Below are the code and all the weights of a small trained network. Each question names an input and a target symbol and asks about switching units off, where a switched-off unit gives its printed mean instead of its output.

import numpy as np


def w(rows, s, z=0):
    codes = np.array(rows[::2]) - 128.0
    scale = np.full(codes.shape[1], s)
    scale[-1] = z or s
    return codes * scale


def norm(h):
    return h / np.sqrt((h * h).mean(-1, keepdims=True) + 1e-5)


def f(y):
    return y / 2 * (1 + np.tanh(0.7978845608 * (y + 0.044715 * y**3)))


def softmax(a):
    e = np.exp(a - a.max(-1, keepdims=True))
    return e / e.sum(-1, keepdims=True)


def log_softmax(a):
    a = a - a.max(-1, keepdims=True)
    return a - np.log(np.exp(a).sum(-1, keepdims=True))


def net(x, mask):
    ids = ['βδεζλμξπστω'.index(c) for c in x.split()]
    T = len(ids)
    res = E[ids] + P[:T]
    u = 0
    for l in range(2):
        r = norm(res)
        for j in range(2):
            rows = slice(3 * j, 3 * j + 3)
            q, k, v = (r @ M[l][rows].T for M in (Q, K, V))
            z = softmax(np.where(np.tri(T) > 0, q @ k.T / 3**0.5, -1e9)) @ v
            o = O[l][rows]
            res = res + np.where(mask[u + j], z, o[:, -1]) @ o[:, :-1]
        u += 2
        y = f(norm(res) @ A[l][:, :-1].T + A[l][:, -1])
        res = res + np.where(mask[u : u + 4], y, B[l][:, -1]) @ B[l][:, :-1]
        u += 4
    return log_softmax(norm(res)[-1] @ U[:, :-1].T + U[:, -1])


Q, K, V, O, A, B = {}, {}, {}, {}, {}, {}
E = w([
[117,165,122,208,48,124,129,41,174],'β',
[168,147,142,79,103,223,203,102,134],'δ',
[178,71,99,103,126,73,98,126,123],'ε',
[213,157,86,102,69,70,92,86,73],'ζ',
[225,127,96,117,115,46,163,113,153],'λ',
[222,91,125,111,65,133,109,173,69],'μ',
[210,191,153,167,125,91,121,109,92],'ξ',
[74,75,85,163,114,146,219,115,86],'π',
[87,185,58,37,174,111,108,30,171],'σ',
[212,71,182,150,160,52,158,198,168],'τ',
[94,91,253,39,110,104,139,117,116],'ω',
],0.0042)
P = w([
[253,107,122,143,157,119,94,58,125],'0',
[204,121,121,125,144,106,118,69,117],'1',
[169,151,129,101,129,105,135,84,114],'2',
[118,180,127,83,91,113,154,130,140],'3',
[87,198,126,88,62,77,163,152,157],'4',
[64,204,128,63,22,48,163,169,155],'5',
],0.0022)
Q[0] = w([
[164,171,43,174,70,106,173,143,70],'0.h1',
[144,121,120,190,229,221,100,100,189],'0.h1',
[155,215,118,51,51,90,100,129,171],'0.h1',
[46,134,154,196,201,237,65,168,145],'0.h2',
[164,159,144,46,2,24,226,89,105],'0.h2',
[146,153,107,101,60,129,172,36,191],'0.h2',
],0.0059)
K[0] = w([
[71,123,118,142,132,103,184,193,135],'0.h1',
[195,89,106,144,167,131,126,111,105],'0.h1',
[69,178,57,87,105,132,118,122,147],'0.h1',
[239,132,142,124,143,89,72,151,141],'0.h2',
[1,105,111,138,118,135,203,129,99],'0.h2',
[109,109,69,173,106,122,165,122,99],'0.h2',
],0.0083)
V[0] = w([
[150,98,126,137,105,185,108,104,189],'0.h1',
[109,51,105,195,128,120,208,117,11],'0.h1',
[40,92,2,151,176,166,252,42,45],'0.h1',
[47,139,155,144,75,221,93,13,176],'0.h2',
[190,123,67,209,176,245,140,85,123],'0.h2',
[120,183,136,56,131,197,16,53,157],'0.h2',
],0.0025)
O[0] = w([
[119,116,120,102,110,79,131,171,129,119],'0.h1',
[179,96,159,123,58,168,65,97,167,99],'0.h1',
[96,79,179,78,20,142,131,32,255,179],'0.h1',
[40,191,150,105,54,48,171,104,137,176],'0.h2',
[108,226,115,106,114,152,151,221,148,253],'0.h2',
[115,156,130,144,164,13,136,152,36,101],'0.h2',
],0.0032,0.00061)
A[0] = w([
[126,132,159,198,138,176,176,70,96,128],'0.n1',
[91,230,95,130,74,93,167,103,177,2],'0.n2',
[143,137,75,178,174,51,59,151,88,54],'0.n3',
[93,23,82,137,208,186,2,113,121,38],'0.n4',
],0.0042,0.0018)
B[0] = w([
[126,205,130,100,127,104,105,195,179,111],'0.n1',
[135,42,98,133,140,147,79,255,140,248],'0.n2',
[211,195,140,58,84,144,122,75,144,235],'0.n3',
[69,161,158,3,103,105,43,190,170,110],'0.n4',
],0.0038,0.0018)
Q[1] = w([
[154,147,136,68,37,88,208,191,182],'1.h1',
[113,117,110,157,131,255,90,176,215],'1.h1',
[132,97,191,109,109,132,125,79,154],'1.h1',
[132,146,144,65,114,105,140,219,128],'1.h2',
[114,154,117,122,42,52,164,197,140],'1.h2',
[149,142,151,48,29,123,195,126,237],'1.h2',
],0.0081)
K[1] = w([
[93,138,157,159,98,118,198,174,196],'1.h1',
[255,137,144,153,140,125,110,168,156],'1.h1',
[129,59,160,140,109,112,127,125,119],'1.h1',
[82,125,152,89,98,176,162,158,151],'1.h2',
[22,115,114,123,100,136,149,143,183],'1.h2',
[32,100,157,88,131,102,144,98,130],'1.h2',
],0.0093)
V[1] = w([
[124,90,253,144,168,56,125,147,102],'1.h1',
[141,150,152,150,73,157,91,142,82],'1.h1',
[135,100,215,127,121,115,191,159,85],'1.h1',
[128,157,136,47,212,116,165,142,129],'1.h2',
[137,137,53,200,147,87,50,137,169],'1.h2',
[98,140,17,115,146,168,76,45,152],'1.h2',
],0.0057)
O[1] = w([
[234,158,168,24,125,64,145,123,90,5],'1.h1',
[129,118,131,100,150,178,41,152,141,84],'1.h1',
[174,185,127,60,89,105,123,139,164,80],'1.h1',
[77,164,54,100,164,194,115,148,193,210],'1.h2',
[101,86,158,117,182,65,52,109,107,67],'1.h2',
[160,107,151,1,151,122,116,105,98,209],'1.h2',
],0.0056,0.0013)
A[1] = w([
[3,170,61,102,214,63,244,104,52,1],'1.n1',
[71,71,195,116,97,133,206,237,122,128],'1.n2',
[146,76,197,104,176,66,71,99,69,122],'1.n3',
[167,233,146,133,212,103,66,173,158,114],'1.n4',
],0.0048,0.0036)
B[1] = w([
[131,31,83,132,134,198,239,121,1,249],'1.n1',
[141,160,95,161,149,124,54,104,77,169],'1.n2',
[59,158,92,151,80,130,159,158,166,245],'1.n3',
[48,98,182,120,127,148,167,109,121,212],'1.n4',
],0.0064,0.0021)
U = w([
[134,50,223,142,215,140,202,223,198,82],'β',
[74,213,234,160,202,183,136,54,72,166],'δ',
[84,62,64,107,164,148,217,121,13,219],'ε',
[209,81,49,194,230,96,131,69,205,42],'ζ',
[53,118,153,203,92,8,91,166,99,225],'λ',
[138,205,47,137,120,138,22,16,48,7],'μ',
[208,98,144,151,154,208,52,242,40,76],'ξ',
[146,41,201,149,26,191,149,27,175,80],'π',
[45,80,109,3,157,162,50,131,194,113],'σ',
[204,186,178,27,93,66,171,131,102,220],'τ',
[99,220,51,170,96,186,194,201,192,84],'ω',
],0.005,0.0018)

Each question gives the input, a string of symbols that net reads in full, and the target symbol t.
The units are the heads (3 rows each of Q, K, V and O) and the neurons (one row each of A and B). Each row of codes is followed by its name. A weight is (code - 128) times the scale printed after its matrix; where a second scale follows, it is the last column's (O, A, B and U).
mask holds one flag per unit, layer by layer, with each layer's heads first. A switched-off unit (its flag False) gives its mean, the last column of its rows in O or B, instead of its output. The means were averaged over made-up inputs and are rounded, as every weight is.
A unit's drop is (log p(t) with every unit on - log p(t) with that unit switched off) / (log p(t) with every unit on - log p(t) with every unit switched off).
The circuit of an input: a set's keep is (log p(t) with only the set's units on - log p(t) with every unit switched off) / (log p(t) with every unit on - log p(t) with every unit switched off). Starting from all 12 units, units are removed one at a time, each time the one whose removal leaves the highest keep (on an exact tie, the one counted first), for as long as the keep stays at least 0.8.
circuit, biggest first: the units of the circuit, biggest drop first
top k neurons in layer l: the k neurons of layer l with the biggest drops, biggest first
heads that matter: for each layer, one digit per head in row order, 1 if its drop is at least 0.15 and else 0, layers parted by /
input ε ζ β β ε, target λ: heads that matter -> 00 / 01
input ε ω τ ζ, target τ: circuit, biggest first -> [1.h1]
input τ ε ξ σ ε β, target λ: circuit, biggest first -> [0.n2 0.h2 1.h2]
input τ β τ σ λ ζ, target ε: heads that matter -> 00 / 10
input τ μ π τ ε, target τ: heads that matter -> 01 / 10
input ξ ε σ δ λ, target ω: circuit, biggest first -> [1.h2 0.h2]
input π μ ε, target π: circuit, biggest first -> [0.h1 1.h2 1.h1]
input μ β ε μ, target λ: heads that matter -> 00 / 01
input β π τ ξ π β, target τ: heads that matter -> 00 / 11
input ξ β ξ, target λ: circuit, biggest first -> [1.h2 1.n3]
input τ μ ε, target σ: circuit, biggest first -> [0.n4 0.h2 1.n1]
input ε ε ξ σ, target ε: circuit, biggest first -> [0.h2 1.n1]
input τ δ τ ω π, target ω: heads that matter -> 11 / 01
input μ ω δ ξ τ π, target τ: heads that matter -> 00 / 10
input β ε λ, target λ: heads that matter -> 00 / 01
input τ π ε σ ζ, target σ: heads that matter -> 01 / 01
input ζ ε λ τ μ, target ξ: top 2 neurons in layer 1 -> [1.n1 1.n3]
input ω ξ δ, target ω: circuit, biggest first -> [1.h2]
input ξ μ ε β ε σ, target ε: heads that matter -> 01 / 00
input λ μ λ, target ζ: circuit, biggest first -> [1.n1 0.h2 1.h2]
